Here is a tiny trained network, its code and every weight. The questions are about switching its units off for an input and a class, where a switched-off unit gives its printed mean instead of its output.

import numpy as np


def w(rows, s, z=0):
    codes = np.array(rows[::2]) - 128.0
    scale = np.full(codes.shape[1], s)
    scale[-1] = z or s
    return codes * scale


def f(y):
    return np.maximum(y, 0)


def log_softmax(a):
    a = a - a.max(-1, keepdims=True)
    return a - np.log(np.exp(a).sum(-1, keepdims=True))


def net(x, mask):
    res = np.array(x, float).reshape(1, 4) / 4 @ E
    y = f(res @ A[0][:, :-1].T + A[0][:, -1])
    res = res + np.where(mask, y, B[0][:, -1]) @ B[0][:, :-1]
    return log_softmax(res[-1] @ U[:, :-1].T + U[:, -1])


A, B = {}, {}
E = w([
[171,126,185,216],'x0',
[117,1,118,141],'x1',
[221,120,190,53],'x2',
[128,128,128,128],'x3',
],0.0098)
A[0] = w([
[114,161,110,152,150],'N1',
[134,207,136,235,150],'N2',
[163,89,130,119,76],'N3',
[142,70,86,41,130],'N4',
[137,91,138,105,123],'N5',
[184,131,178,91,47],'N6',
[104,148,84,90,75],'N7',
[89,65,84,68,85],'N8',
[62,122,79,166,254],'N9',
[126,140,155,136,145],'N10',
[196,115,180,220,85],'N11',
[120,25,125,160,182],'N12',
[186,105,163,194,11],'N13',
[131,109,133,114,125],'N14',
[129,50,131,38,122],'N15',
[52,162,25,4,70],'N16',
[180,129,156,100,169],'N17',
[114,16,127,163,56],'N18',
[137,240,128,97,252],'N19',
[115,42,135,147,108],'N20',
[90,214,133,240,166],'N21',
[127,60,120,150,148],'N22',
[111,32,117,4,121],'N23',
[31,115,40,184,63],'N24',
[138,184,142,178,136],'N25',
[193,126,196,85,74],'N26',
[71,155,69,27,176],'N27',
[103,139,136,148,159],'N28',
[178,135,184,94,177],'N29',
[128,4,116,167,15],'N30',
[126,204,142,97,110],'N31',
[52,132,71,183,210],'N32',
[149,254,124,77,33],'N33',
[104,158,141,190,146],'N34',
[205,153,194,98,57],'N35',
[192,105,180,215,196],'N36',
[85,145,47,33,248],'N37',
[190,128,165,92,176],'N38',
[98,140,73,65,193],'N39',
],0.0092,0.0048)
B[0] = w([
[141,111,103,98,168],'N1',
[168,129,24,43,211],'N2',
[128,90,100,105,149],'N3',
[166,101,44,63,188],'N4',
[139,121,96,108,155],'N5',
[133,197,173,169,168],'N6',
[159,170,165,135,157],'N7',
[140,89,91,91,177],'N8',
[211,219,134,100,235],'N9',
[124,125,119,134,147],'N10',
[67,145,223,211,186],'N11',
[74,30,143,156,212],'N12',
[72,49,171,167,156],'N13',
[134,121,109,112,142],'N14',
[148,105,20,54,192],'N15',
[185,253,196,172,227],'N16',
[101,69,117,129,185],'N17',
[122,203,205,191,186],'N18',
[201,250,154,137,255],'N19',
[76,143,198,185,180],'N20',
[180,103,27,16,231],'N21',
[84,80,152,157,179],'N22',
[170,98,11,21,211],'N23',
[27,41,215,211,215],'N24',
[155,137,80,97,177],'N25',
[110,179,195,194,187],'N26',
[80,140,219,216,226],'N27',
[142,136,99,106,158],'N28',
[72,65,151,160,199],'N29',
[158,235,203,172,185],'N30',
[80,97,181,184,184],'N31',
[152,209,203,173,235],'N32',
[54,20,198,188,204],'N33',
[169,113,83,79,177],'N34',
[131,188,201,185,186],'N35',
[178,216,135,106,214],'N36',
[47,8,152,172,248],'N37',
[87,58,115,131,198],'N38',
[81,81,180,174,204],'N39',
],0.019,0.0088)
U = w([
[162,248,156,135,190],'0',
[66,62,146,144,2],'1',
[169,101,5,31,229],'2',
],0.013,0.00066)

Each question gives the input, the list of numbers given to net, and the class t.
The units are the neurons (one row each of A and B). Each row of codes is followed by its name. A weight is (code - 128) times the scale printed after its matrix; where a second scale follows, it is the last column's (A, B and U).
mask holds one flag per neuron, in row order. A switched-off neuron (its flag False) gives its mean, the last column of its row in B, instead of its output. The means were averaged over made-up inputs and are rounded, as every weight is.
A unit's drop is (log p(t) with every unit on - log p(t) with that unit switched off) / (log p(t) with every unit on - log p(t) with every unit switched off).
The circuit of an input: a set's keep is (log p(t) with only the set's units on - log p(t) with every unit switched off) / (log p(t) with every unit on - log p(t) with every unit switched off). Starting from the 12 units with the biggest drops (on a tie, the unit counted first), units are removed one at a time, each time the one whose removal leaves the highest keep (on an exact tie, the one counted first), for as long as the keep stays at least 0.8.
circuit, biggest first: the units of the circuit, biggest drop first
unit that matters most: the unit with the biggest drop
top k neurons: the k neurons with the biggest drops, biggest first
drop when u is switched off: that unit's drop, to one decimal
input [-1,0,7,-3], class 1: unit that matters most : N21
input [0,3,6,-2], class 2: circuit, biggest first : N23, N15
input [-5,-1,-8,6], class 0: top 3 neurons : N16, N9, N32
input [1,1,4,-7], class 1: top 3 neurons : N21, N16, N9
input [8,4,-1,-6], class 0: top 2 neurons : N36, N37
input [-3,0,5,4], class 1: top 3 neurons : N21, N2, N9
input [-5,1,7,6], class 2: top 3 neurons : N23, N15, N4
input [-5,-6,2,7], class 1: top 2 neurons : N33, N37
input [1,-5,0,1], class 2: top 2 neurons : N16, N32
input [2,7,-2,-5], class 0: top 4 neurons : N30, N37, N18, N33
input [2,8,-6,8], class 0: top 2 neurons : N30, N9
input [2,-6,-8,-5], class 2: top 2 neurons : N21, N2
input [-5,7,1,-1], class 2: drop when N15 is switched off : 0.4
input [4,5,-2,4], class 0: unit that matters most : N37
input [-2,2,3,-8], class 2: drop when N24 is switched off : 0.1
input [-5,5,2,-7], class 2: drop when N23 is switched off : 0.4
input [-8,-8,6,3], class 1: drop when N37 is switched off : 0.7
